Y: [151 159 163 141 168 117]
S: [131 124 144 122 120 103]
A: [ 73  80  88 107 124 122]
T: [163  73  83  76 134  96]
C: [ 85  72 174 118 160 128]
Q: [149 151 113 113 123 103]
M: [128  73  83 149 106  80]
J: [107 102  77 167 176 166]
X: [ 89 184  98 120 144 136]
find: [163  73  83  76 134  96]	T

G: [128 128 129 128 128 127 128 128 127 129 129 128 128 128 128 127 127 127
 127 128 129 129 129 129 129 127 128 129 128 129 128 127 129]
H: [128 128 129 128 128 127 128 128 127 128 128 128 128 129 127 127 129 127
 127 128 130 130 130 130 130 127 128 129 128 129 128 127 129]
B: [127 127 130 129 128 126 128 129 126 130 129 129 128 129 128 126 126 127
 126 127 130 130 130 130 130 126 127 129 127 130 127 126 130]
start: [129 129 128 128 128 128 127 127]	G, 10
start: [128 129 128 128 127 128 128 127 128 128 128 128]	H, 2
find: [128 128 129 128 128 127 128 128 127 129 129 128 128 128 128 127 127 127
 127 128 129 129 129 129 129 127 128 129 128 129 128 127 129]	G
start: [128 128 127 128 128 127 128]	H, 4
find: [127 127 130 129 128 126 128 129 126 130 129 129 128 129 128 126 126 127
 126 127 130 130 130 130 130 126 127 129 127 130 127 126 130]	B
start: [127 128 128 127 129 129 128 128 128 128]	G, 6

W: [138 134 124 125 155 139 123]
D: [114 132 122 137 129 163 121]
K: [133 137 132 122 163 129 121]
F: [162 149 123 107 137 117 137]
N: [ 93 165 114 108 179 155 110]
start: [ 93 165]	N, 1
start: [108 179 155 110]	N, 4
start: [114 108 179]	N, 3
start: [132 122 137 129]	D, 2
start: [137 132 122 163 129]	K, 2
start: [137 117]	F, 5

P: [124 115  97 132 103 105 136 135 123 103 127 142 159 152 113 113  90 139
 151 135]
E: [125 110 104 127 105 115 129 129 131 109 131 136 148 140 116 115 107 131
 143 131]
L: [119 104 127 129 105 110 129 115 109 131 128 140 168 146 115 120 107 118
 151 133]
R: [128 114 118 127 116 126 124 124 132 119 131 129 133 128 121 121 122 130
 134 129]
V: [122 118 109 145  98  99 119 134 111  98 125 144 179 148 105 114  97 128
 171 140]
U: [127 117  94 145 108  87 135 131 124  93 121 148 177 157 115 108  83 143
 169 143]
start: [109 145  98  99 119]	V, 3
start: [110 104 127 105 115 129 129 131 109]	E, 2
start: [124  93 121 148]	U, 9
start: [116 126 124 124 132 119 131]	R, 5

mivo: [123 168 111 128 176 136  99 133 110 111 140]
vova: [150 110 121 128 116 155 123 125 140 137 115]
goka: [120 130 149 108 130 107 108 114 148 134 141]
mul: [121 119 144 169 142 121 128  99 137 133 115]
vub: [150 110 121 128 116 155 123 124 140 137 115]
tef: [134 131 104 132 121 145 155 107 117 134 154]
Dum: [130 143 105 113 151 137 128  99 120 133 149]
Pera: [138 126 138 123 117 119 145 142 127 117 122]
nanu: [138 126 138 123 117 119 145 142 127 117 108]
start: [130 107 108 114 148]	goka, 5
start: [128  99 137 133 115]	mul, 7
start: [120 133 149]	Dum, 9
find: [130 143 105 113 151 137 128  99 120 133 149]	Dum
find: [121 119 144 169 142 121 128  99 137 133 115]	mul
find: [150 110 121 128 116 155 123 124 140 137 115]	vub
find: [138 126 138 123 117 119 145 142 127 117 108]	nanu

tudup: [185  78 127 111]
nazus: [183  82 133 112]
Laf: [170  95 128 112]
mekil: [172  94 130 113]
morav: [170 128  95 110]
Kif: [188  71 128 106]
Dogo: [177  89 132 113]
gonu: [ 78 131 130 109]
gab: [180  86 133 113]
bura: [185  78 132 111]
Nuv: [164  96 122 108]
sutos: [175  92 131 113]
start: [170  95 128]	Laf, 1
start: [ 78 132]	bura, 2

tasa: [155 119 122 115 126 119 106 143 120 122 135 141 111 110 101 109 103 125
 117  88 129 159  97 132 129 138 142 113 128 102 121 122 136 125 153 136
 133 149 114 156 134 150 120 144  92 126 100 154 120 153 117 138 110 140
 132 130 108 125 109  81 130]
bupib: [163 119 133 115 163 110 110 165 126 139 159 141 131 101 101 130  99 128
 111 109 143 142 102 127 139 126 136 119 147 102 129 120 153 134 132 148
 133 146 129 128 121 142 108 158 129 135 122 148 125 158 137 129 110 137
 154 120 141 123 134  93 152]
kozag: [ 76 142 141 131 136 139 154 121 126 139 111 113 150 143 144 144 141 136
 120 146 129  95 126 127 112 138 121 132 157 143 137 125 101 129 124 121
 102 140 144  86 121 142 139 108 127 120 161  85 120 120 141 141 141 115
 105 144 155 125 152 116 126]
Tugap: [126 130  95 118 131 139 123  94 121 113  87 105 123 143 144 133 137 123
 142 134 113 119 130 154 102 119 147 153 139 134 136 126 120 129 153  97
 142 136  98 163 129 142 117 135 109 135 100 104 142 115 149 123 127 126
  99 115  98 144 109 116 111]
kab: [170 130 110 111 115 119 120 127 139 110 135 157 111 124 129 109 112 111
 130 109 125 165 145 138 137 129 144 123 105 117 116 133 142 109 145 132
 165 114 129 177 129 113 126 140 124 123  94 160 120 143 117 133 123 153
 143 132 113 149  91 127 111]
start: [139 126 136 119 147 102 129 120 153 134]	bupib, 25
start: [143 120 122 135 141 111 110 101]	tasa, 8

sika: [114 125 165 149 151 167 108 125 156 101 127 101 146 111 185 129 102 122
 133 136 111 127 152 116 112 103 149 162]
fev: [150 125 165 167 149 151 108 125 156 101 127 101 146 111 185 129 102 122
 133 136 111 127 116 112 152 115 149 162]
safig: [150 125 165 149 151 167 108 125 156 101 127 101 146 111 185 129 102 122
 133 136 111 127 116 112 152 115 149  98]
find: [150 125 165 149 151 167 108 125 156 101 127 101 146 111 185 129 102 122
 133 136 111 127 116 112 152 115 149  98]	safig
find: [114 125 165 149 151 167 108 125 156 101 127 101 146 111 185 129 102 122
 133 136 111 127 152 116 112 103 149 162]	sika

zivuv: [152 147 135 145 130 117 117 126 117 140]
Kizev: [129 118  97 114  92 110 106  91 110 175]
risov: [142 174 169 149 149 122 136 138 136 140]
Serer: [174 174 169 174 155 122 133 112 136 172]
nenob: [174 174 169 174 164 122 125 156 122 108]
gebo: [143 138 128 136 125 122 122 122 122 148]
miduk: [147 149 150 149 149 138 139 147 138 131]
gotun: [174 174 169 174 164 122 133 112 136 172]
find: [174 174 169 174 164 122 125 156 122 108]	nenob
find: [147 149 150 149 149 138 139 147 138 131]	miduk
start: [138 128 136 125 122 122 122 122 148]	gebo, 2
start: [130 117 117]	zivuv, 5
start: [143 138 128 136 125 122 122 122]	gebo, 1
find: [174 174 169 174 164 122 133 112 136 172]	gotun
start: [174 155 122]	Serer, 4

bok: [168 166 148 109 137 155 107 163 169 164 149 162 142 110 111 133 110 126
 168 170 170 170 166 115 126 169 125 169 126 113]
Fizi: [151 129 119 130 164 122 135 159 132 127 119 126 118 129 127 118 129 160
 152 148 148 148 155 124 160 131 160 150 160 125]
Kur: [167 127 106 116 178 112 122 177 134 124 106 121 102 114 111 100 114 169
 168 162 162 161 172 105 168 133 167 165 169 108]
Fif: [115 160 181 160 101 176 154 105 153 164 181 167 184 162 166 184 162 109
 114 121 121 122 110 173 110 155 110 118 109 169]
vev: [169 128 105 113 179 112 119 180 135 124 105 121 100 112 109  98 111 169
 171 165 165 164 175 103 168 134 167 167 169 106]
peti: [129 166 178 146 105 176 140 118 162 169 178 171 179 148 151 175 148 108
 128 135 135 135 124 159 108 163 108 132 108 155]
Zet: [154 139 128 126 156 131 129 158 141 137 128 135 125 126 125 123 126 151
 155 153 153 152 156 123 150 141 150 154 151 124]
buta: [102 129 157 177 124 148 176 102 123 133 156 137 164 178 178 170 178 138
 102 103 103 104 102 179 138 124 139 103 137 179]
start: [169 168 162 162 161]	Kur, 18
start: [109 114 121 121 122 110 173 110 155]	Fif, 18
start: [137 155 107]	bok, 5
start: [124 105 121]	vev, 10

lesa: [104 123 161 120 126 149  88]
rozom: [108 129 158 117 122 147  84]
guva: [128 149  90 123 130 148  97]
pum: [116 155 110 132 120 145  86]
kel: [103 120 161 121 128 149  92]
bipiz: [110 132 155 116 121 146  84]
start: [128 149  92]	kel, 5
start: [110 132 155 116]	bipiz, 1
start: [146  84]	bipiz, 6

Zil: [118 131 118 149]
mogo: [121 120 129 149]
dimi: [122 122 128 149]
zilus: [114 163 117 136]
kodu: [116 152 117 140]
nit: [113 155 128 141]
karak: [121 129 120 135]
funub: [123 123 128 140]
kop: [111 175 117 136]
dib: [123 136 117 135]
start: [121 120 129]	mogo, 1
find: [114 163 117 136]	zilus
start: [155 128]	nit, 2
start: [129 120 135]	karak, 2
start: [122 122 128]	dimi, 1

fuzuf: [119  83 168 142]
rafo: [119  83  87  89]
Pebed: [182 184  87  88]
start: [119  83  87]	rafo, 1
find: [119  83 168 142]	fuzuf
find: [119  83  87  89]	rafo
start: [182 184  87]	Pebed, 1

lig: [140 120 100 137 127 100 155 144 137 121 135 115 100 100 110 100 127 156
 155 155 155 156 100]
Nok: [ 88  82 133 173  82 142 145  92  86  82  85  85 131 126  91 130 174 130
 121 122 121 136 115]
zekop: [128 128 127 128 128 127 129 128 128 128 128 128 127 127 127 127 128 129
 129 129 129 129 127]
start: [155 144 137 121 135 115 100 100]	lig, 7
start: [ 85 131 126  91 130 174 130 121 122 121 136 115]	Nok, 12

